Below is a small trained network, with its code and all its weights. Each question gives an input and a class and asks what happens when units are switched off, that is, made to give their printed mean instead of their output.

import numpy as np


def w(rows, s, z=0):
    codes = np.array(rows[::2]) - 128.0
    scale = np.full(codes.shape[1], s)
    scale[-1] = z or s
    return codes * scale


def norm(h):
    return h / np.sqrt((h * h).mean(-1, keepdims=True) + 1e-5)


def f(y):
    return y / 2 * (1 + np.tanh(0.7978845608 * (y + 0.044715 * y**3)))


def log_softmax(a):
    a = a - a.max(-1, keepdims=True)
    return a - np.log(np.exp(a).sum(-1, keepdims=True))


def net(x, mask):
    res = np.array(x, float).reshape(1, 4) / 4 @ E
    u = 0
    for l in range(3):
        y = f(norm(res) @ A[l][:, :-1].T + A[l][:, -1])
        res = res + np.where(mask[u : u + 3], y, B[l][:, -1]) @ B[l][:, :-1]
        u += 3
    return log_softmax(norm(res)[-1] @ U[:, :-1].T + U[:, -1])


A, B = {}, {}
E = w([
[105,44,86,70,130],'x0',
[127,157,111,105,71],'x1',
[151,126,2,208,122],'x2',
[173,132,122,129,122],'x3',
],0.001)
A[0] = w([
[129,132,144,133,141,2],'0.n1',
[154,32,184,218,252,88],'0.n2',
[129,126,111,122,147,42],'0.n3',
],0.0032,0.0033)
B[0] = w([
[141,3,181,61,114,3],'0.n1',
[189,194,29,37,173,166],'0.n2',
[137,41,190,146,103,28],'0.n3',
],0.003,0.0011)
A[1] = w([
[115,174,103,98,38,2],'1.n1',
[128,1,87,74,97,65],'1.n2',
[172,118,85,206,140,52],'1.n3',
],0.0047,0.00083)
B[1] = w([
[169,106,68,74,246,228],'1.n1',
[135,253,193,208,120,114],'1.n2',
[72,95,161,99,82,254],'1.n3',
],0.0043,0.00082)
A[2] = w([
[156,93,48,146,85,102],'2.n1',
[147,97,255,85,91,7],'2.n2',
[188,129,224,46,165,74],'2.n3',
],0.0031,0.002)
B[2] = w([
[65,66,109,136,147,183],'2.n1',
[72,90,2,236,132,2],'2.n2',
[70,66,32,143,94,218],'2.n3',
],0.0048,0.00062)
U = w([
[3,12,27,237,13,198],'0',
[136,151,127,22,146,247],'1',
[236,249,235,227,53,209],'2',
[235,155,10,6,246,84],'3',
[239,13,224,40,152,7],'4',
[247,5,249,245,103,3],'5',
],0.0055,0.0053)

Each question gives the input, the list of numbers given to net, and the class t.
The units are the neurons (one row each of A and B). Each row of codes is followed by its name. A weight is (code - 128) times the scale printed after its matrix; where a second scale follows, it is the last column's (A, B and U).
mask holds one flag per neuron, layer by layer. A switched-off neuron (its flag False) gives its mean, the last column of its row in B, instead of its output. The means were averaged over made-up inputs and are rounded, as every weight is.
A unit's drop is (log p(t) with every unit on - log p(t) with that unit switched off) / (log p(t) with every unit on - log p(t) with every unit switched off).
The circuit of an input: a set's keep is (log p(t) with only the set's units on - log p(t) with every unit switched off) / (log p(t) with every unit on - log p(t) with every unit switched off). Starting from all 9 units, units are removed one at a time, each time the one whose removal leaves the highest keep (on an exact tie, the one counted first), for as long as the keep stays at least 0.8.
units of the circuit, in order: the units of the circuit, biggest drop first
unit that matters most: the unit with the biggest drop
top k neurons: the k neurons with the biggest drops, biggest first
k most important neurons of layer l: the k neurons of layer l with the biggest drops, biggest first
drop of u: that unit's drop, to one decimal
input [-2,-4,-6,4], class 0: unit that matters most -> 2.n3
input [6,-6,5,3], class 2: top 4 neurons -> (1.n2 2.n3 1.n1 0.n3)
input [-8,-7,-8,-4], class 0: units of the circuit, in order -> (2.n3 2.n2)
input [-3,-8,-3,-5], class 3: top 2 neurons -> (0.n2 1.n2)
input [4,4,3,-1], class 2: units of the circuit, in order -> (1.n2 2.n3)
input [-6,-7,-5,-4], class 3: top 3 neurons -> (0.n2 1.n3 1.n2)
input [8,2,-7,2], class 2: 2 most important neurons of layer 1 -> (1.n2 1.n3)
input [-4,-7,-7,7], class 0: top 2 neurons -> (2.n3 1.n1)
input [3,6,-7,7], class 0: units of the circuit, in order -> (0.n2 2.n2)
input [-3,-2,-4,-3], class 0: top 2 neurons -> (2.n3 1.n1)
input [-6,-5,-6,-1], class 0: top 4 neurons -> (2.n3 2.n2 1.n1 1.n2)
input [7,6,-6,6], class 2: top 2 neurons -> (1.n2 1.n3)
input [3,6,-6,1], class 0: top 2 neurons -> (2.n3 0.n2)
input [-6,-6,-7,2], class 0: top 4 neurons -> (2.n3 2.n2 1.n1 1.n2)
input [-2,7,-4,-5], class 3: unit that matters most -> 1.n1
input [5,4,-2,4], class 2: top 2 neurons -> (1.n2 0.n2)
input [7,-4,-7,2], class 0: drop of 1.n1 -> 0.4
input [-5,-6,-1,0], class 3: drop of 1.n2 -> 0.5
input [8,-6,4,5], class 2: drop of 1.n2 -> 1.1
input [1,1,-8,1], class 0: units of the circuit, in order -> (2.n2)
